Here is a tiny trained network, its code and every weight. The questions are about switching its units off for an input and a target symbol, where a switched-off unit gives its printed mean instead of its output.

import numpy as np


def w(rows, s, z=0):
    codes = np.array(rows[::2]) - 128.0
    scale = np.full(codes.shape[1], s)
    scale[-1] = z or s
    return codes * scale


def norm(h):
    return h / np.sqrt((h * h).mean(-1, keepdims=True) + 1e-5)


def f(y):
    return y / 2 * (1 + np.tanh(0.7978845608 * (y + 0.044715 * y**3)))


def softmax(a):
    e = np.exp(a - a.max(-1, keepdims=True))
    return e / e.sum(-1, keepdims=True)


def log_softmax(a):
    a = a - a.max(-1, keepdims=True)
    return a - np.log(np.exp(a).sum(-1, keepdims=True))


def net(x, mask):
    ids = ['ΔΞΨΩβζημ'.index(c) for c in x.split()]
    T = len(ids)
    res = E[ids] + P[:T]
    r = norm(res)
    for j in range(3):
        rows = slice(3 * j, 3 * j + 3)
        q, k, v = (r @ M[0][rows].T for M in (Q, K, V))
        z = softmax(np.where(np.tri(T) > 0, q @ k.T / 3**0.5, -1e9)) @ v
        o = O[0][rows]
        res = res + np.where(mask[j], z, o[:, -1]) @ o[:, :-1]
    y = f(norm(res) @ A[0][:, :-1].T + A[0][:, -1])
    res = res + np.where(mask[3:11], y, B[0][:, -1]) @ B[0][:, :-1]
    return log_softmax(norm(res)[-1] @ U[:, :-1].T + U[:, -1])


Q, K, V, O, A, B = {}, {}, {}, {}, {}, {}
E = w([
[103,97,37,253,107],'Δ',
[79,85,130,96,199],'Ξ',
[41,100,115,173,182],'Ψ',
[103,48,166,133,179],'Ω',
[37,123,115,118,206],'β',
[59,76,183,134,206],'ζ',
[86,84,87,145,167],'η',
[125,23,179,200,143],'μ',
],0.013)
P = w([
[152,73,70,89,170],'0',
[112,140,185,248,215],'1',
[119,63,71,79,147],'2',
[112,159,184,208,181],'3',
[98,79,94,89,120],'4',
[116,156,174,216,187],'5',
[87,94,104,94,97],'6',
[117,139,147,244,220],'7',
[78,107,116,96,72],'8',
[149,142,103,235,204],'9',
[106,133,128,101,32],'10',
[218,100,54,184,217],'11',
[105,139,137,103,19],'12',
],0.016)
Q[0] = w([
[79,90,83,121,127],'head 1',
[147,84,131,103,116],'head 1',
[112,142,117,150,120],'head 1',
[183,91,157,213,135],'head 2',
[143,182,68,252,138],'head 2',
[119,61,173,211,95],'head 2',
[139,150,96,138,119],'head 3',
[114,158,163,217,159],'head 3',
[111,102,128,71,97],'head 3',
],0.033)
K[0] = w([
[90,156,117,115,61],'head 1',
[122,114,113,98,95],'head 1',
[129,138,137,159,117],'head 1',
[134,81,206,252,171],'head 2',
[114,246,108,221,127],'head 2',
[233,78,171,245,84],'head 2',
[132,96,91,156,137],'head 3',
[68,114,139,98,39],'head 3',
[88,94,110,185,194],'head 3',
],0.027)
V[0] = w([
[96,125,210,166,132],'head 1',
[61,110,153,124,63],'head 1',
[155,110,149,141,115],'head 1',
[213,186,157,157,163],'head 2',
[108,87,148,113,155],'head 2',
[86,39,100,108,83],'head 2',
[65,180,169,95,227],'head 3',
[118,65,173,170,156],'head 3',
[110,182,83,254,132],'head 3',
],0.034)
O[0] = w([
[140,121,217,135,105,163],'head 1',
[142,84,139,161,48,178],'head 1',
[108,122,139,126,128,115],'head 1',
[99,184,136,188,65,97],'head 2',
[124,127,65,137,137,176],'head 2',
[119,92,116,68,194,162],'head 2',
[122,61,83,171,38,140],'head 3',
[202,84,105,94,130,251],'head 3',
[145,80,252,57,74,227],'head 3',
],0.025,0.023)
A[0] = w([
[79,118,60,131,67,64],'neuron 1',
[202,149,90,108,206,116],'neuron 2',
[133,80,3,59,73,170],'neuron 3',
[136,86,7,103,139,177],'neuron 4',
[44,112,98,166,127,19],'neuron 5',
[45,152,156,197,113,61],'neuron 6',
[172,98,154,79,124,90],'neuron 7',
[63,156,137,195,172,2],'neuron 8',
],0.028,0.0052)
B[0] = w([
[159,98,156,60,248,158],'neuron 1',
[138,16,143,4,123,184],'neuron 2',
[36,61,158,95,227,248],'neuron 3',
[238,220,166,121,37,217],'neuron 4',
[71,117,179,227,184,141],'neuron 5',
[110,63,151,36,85,152],'neuron 6',
[98,112,71,230,102,240],'neuron 7',
[55,208,77,44,111,141],'neuron 8',
],0.031,0.017)
U = w([
[103,184,239,137,178,126],'Δ',
[48,168,86,177,168,254],'Ξ',
[136,97,132,162,19,117],'Ψ',
[187,189,91,106,99,115],'Ω',
[4,40,126,181,177,152],'β',
[182,117,125,225,209,91],'ζ',
[10,173,126,72,101,115],'η',
[132,89,131,44,203,135],'μ',
],0.012,0.0056)

Each question gives the input, a string of symbols that net reads in full, and the target symbol t.
The units are the heads (3 rows each of Q, K, V and O) and the neurons (one row each of A and B). Each row of codes is followed by its name. A weight is (code - 128) times the scale printed after its matrix; where a second scale follows, it is the last column's (O, A, B and U).
mask holds one flag per unit, heads first, then neurons. A switched-off unit (its flag False) gives its mean, the last column of its rows in O or B, instead of its output. The means were averaged over made-up inputs and are rounded, as every weight is.
A unit's drop is (log p(t) with every unit on - log p(t) with that unit switched off) / (log p(t) with every unit on - log p(t) with every unit switched off).
The circuit of an input: a set's keep is (log p(t) with only the set's units on - log p(t) with every unit switched off) / (log p(t) with every unit on - log p(t) with every unit switched off). Starting from all 11 units, units are removed one at a time, each time the one whose removal leaves the highest keep (on an exact tie, the one counted first), for as long as the keep stays at least 0.8.
circuit, biggest first: the units of the circuit, biggest drop first
most important unit: the unit with the biggest drop
k most important neurons: the k neurons with the biggest drops, biggest first
which heads matter: for each layer, one digit per head in row order, 1 if its drop is at least 0.15 and else 0, layers parted by /
input Δ η Δ μ Δ η Δ μ Δ ζ, target Δ: which heads matter	001
input β μ ζ Ψ η Δ Δ Ψ β μ ζ Ψ, target ζ: 2 most important neurons	[neuron 1; neuron 4]
input ζ ζ β Ω Ω Δ β Δ Δ Δ, target Δ: which heads matter	001
input Δ Ψ Δ Δ β μ, target β: which heads matter	011
input μ μ η Δ, target η: circuit, biggest first	[head 3; head 2; neuron 8; neuron 6]
input Δ η μ μ ζ Ω Ω ζ, target Ω: circuit, biggest first	[head 3; neuron 4]
input μ Ω Ω β Δ Ξ Ψ Δ Ω Ξ, target Ω: circuit, biggest first	[head 3; neuron 4]
input Δ Δ η Δ β Ψ, target β: which heads matter	011
input Δ Ω Ω Ψ, target Ω: most important unit	head 3
input μ β Ψ ζ, target Ψ: which heads matter	110
input Δ Δ Δ Δ Δ ζ, target Δ: which heads matter	001
input Δ Ψ ζ Ψ Ξ Ψ ζ μ Δ, target β: 2 most important neurons	[neuron 4; neuron 3]
input μ Δ Δ Ξ, target Δ: circuit, biggest first	[head 3; head 2]
input Δ ζ μ β Ω β, target Ω: which heads matter	111
input Δ Δ Δ ζ μ μ Δ ζ Ψ Ξ Ψ Ξ, target Ψ: which heads matter	010
input Δ μ η Δ Ψ Δ Ξ Ψ η Ψ, target η: which heads matter	011
input β Δ Ψ Ψ, target Ψ: 2 most important neurons	[neuron 3; neuron 2]
input μ Δ Ψ β Δ Δ Δ η β ζ, target β: most important neuron	[neuron 5]
input Δ η β β Ψ Δ Ξ ζ Ξ Ω, target Ξ: 2 most important neurons	[neuron 8; neuron 5]
input ζ Ψ Δ Δ β Ω, target β: most important neuron	[neuron 4]
input Ω Ξ η Δ Ψ Ω, target Ψ: circuit, biggest first	[head 2; neuron 3]
input ζ β μ β Δ Δ Δ η ζ Ψ, target ζ: 2 most important neurons	[neuron 4; neuron 1]
input μ Δ Δ Δ Ω μ, target Ω: 3 most important neurons	[neuron 4; neuron 8; neuron 7]
